Below are the code and all the weights of a small trained network. Each question names an input and a class and asks about switching units off, where a switched-off unit gives its printed mean instead of its output.

import numpy as np


def w(rows, s, z=0):
    codes = np.array(rows[::2]) - 128.0
    scale = np.full(codes.shape[1], s)
    scale[-1] = z or s
    return codes * scale


def norm(h):
    return h / np.sqrt((h * h).mean(-1, keepdims=True) + 1e-5)


def f(y):
    return y / 2 * (1 + np.tanh(0.7978845608 * (y + 0.044715 * y**3)))


def log_softmax(a):
    a = a - a.max(-1, keepdims=True)
    return a - np.log(np.exp(a).sum(-1, keepdims=True))


def net(x, mask):
    res = np.array(x, float).reshape(1, 6) / 4 @ E
    u = 0
    for l in range(3):
        y = f(norm(res) @ A[l][:, :-1].T + A[l][:, -1])
        res = res + np.where(mask[u : u + 5], y, B[l][:, -1]) @ B[l][:, :-1]
        u += 5
    return log_softmax(norm(res)[-1] @ U[:, :-1].T + U[:, -1])


A, B = {}, {}
E = w([
[87,2,123,182],'x0',
[131,120,108,10],'x1',
[127,112,230,68],'x2',
[52,173,94,133],'x3',
[31,223,223,134],'x4',
[126,86,41,88],'x5',
],0.0078)
A[0] = w([
[199,205,154,193,251],'0.n1',
[134,148,117,127,8],'0.n2',
[142,138,89,185,75],'0.n3',
[148,241,56,93,101],'0.n4',
[254,98,189,106,59],'0.n5',
],0.01,0.0032)
B[0] = w([
[111,77,103,197,254],'0.n1',
[249,170,93,129,103],'0.n2',
[176,164,103,190,143],'0.n3',
[114,248,124,71,224],'0.n4',
[121,134,219,115,190],'0.n5',
],0.013,0.0047)
A[1] = w([
[93,86,87,138,97],'1.n1',
[140,129,110,110,64],'1.n2',
[68,166,101,81,134],'1.n3',
[249,120,196,120,87],'1.n4',
[138,86,60,99,4],'1.n5',
],0.017,0.0035)
B[1] = w([
[41,147,114,112,169],'1.n1',
[153,188,65,51,120],'1.n2',
[227,183,215,98,253],'1.n3',
[247,10,67,105,207],'1.n4',
[47,157,54,76,163],'1.n5',
],0.015,0.0055)
A[2] = w([
[159,132,111,250,75],'2.n1',
[47,112,179,111,41],'2.n2',
[117,124,154,62,99],'2.n3',
[178,88,155,108,250],'2.n4',
[149,162,63,132,36],'2.n5',
],0.017,0.0011)
B[2] = w([
[98,198,83,250,253],'2.n1',
[126,102,231,95,196],'2.n2',
[88,97,69,119,203],'2.n3',
[170,101,114,226,229],'2.n4',
[86,141,179,69,165],'2.n5',
],0.016,0.0057)
U = w([
[95,136,201,128,112],'0',
[74,184,68,212,98],'1',
[119,74,177,114,2],'2',
[188,253,136,49,146],'3',
[171,149,210,84,90],'4',
[58,132,34,38,131],'5',
[125,184,154,165,230],'6',
[210,49,83,85,152],'7',
],0.016,0.0077)

Each question gives the input, the list of numbers given to net, and the class t.
The units are the neurons (one row each of A and B). Each row of codes is followed by its name. A weight is (code - 128) times the scale printed after its matrix; where a second scale follows, it is the last column's (A, B and U).
mask holds one flag per neuron, layer by layer. A switched-off neuron (its flag False) gives its mean, the last column of its row in B, instead of its output. The means were averaged over made-up inputs and are rounded, as every weight is.
A unit's drop is (log p(t) with every unit on - log p(t) with that unit switched off) / (log p(t) with every unit on - log p(t) with every unit switched off).
most important unit: the unit with the biggest drop
k most important neurons: the k neurons with the biggest drops, biggest first
k most important neurons of layer l: the k neurons of layer l with the biggest drops, biggest first
drop when u is switched off: that unit's drop, to one decimal
input [-4,0,5,2,-7,-8], class 7: most important unit -> 1.n4
input [0,2,4,1,0,5], class 5: 3 most important neurons -> [0.n4; 2.n3; 0.n5]
input [-4,-3,-2,-6,-1,-7], class 1: 2 most important neurons -> [0.n1; 2.n1]
input [1,-5,-1,-4,7,8], class 0: 4 most important neurons -> [2.n2; 1.n1; 1.n4; 0.n4]
input [-2,0,-1,1,-4,4], class 5: 2 most important neurons -> [1.n5; 0.n5]
input [8,0,-3,0,4,-1], class 0: 3 most important neurons -> [2.n2; 1.n1; 0.n1]
input [0,6,8,0,3,-1], class 7: 2 most important neurons of layer 0 -> [0.n4; 0.n1]
input [2,-3,2,5,8,5], class 4: drop when 2.n1 is switched off -> 0.2
input [-2,6,-5,-8,2,-8], class 7: drop when 1.n4 is switched off -> 0.6
input [-6,0,-5,4,-7,0], class 3: drop when 1.n3 is switched off -> 0.0
input [-5,-1,-4,-1,7,1], class 3: 2 most important neurons of layer 2 -> [2.n1; 2.n4]
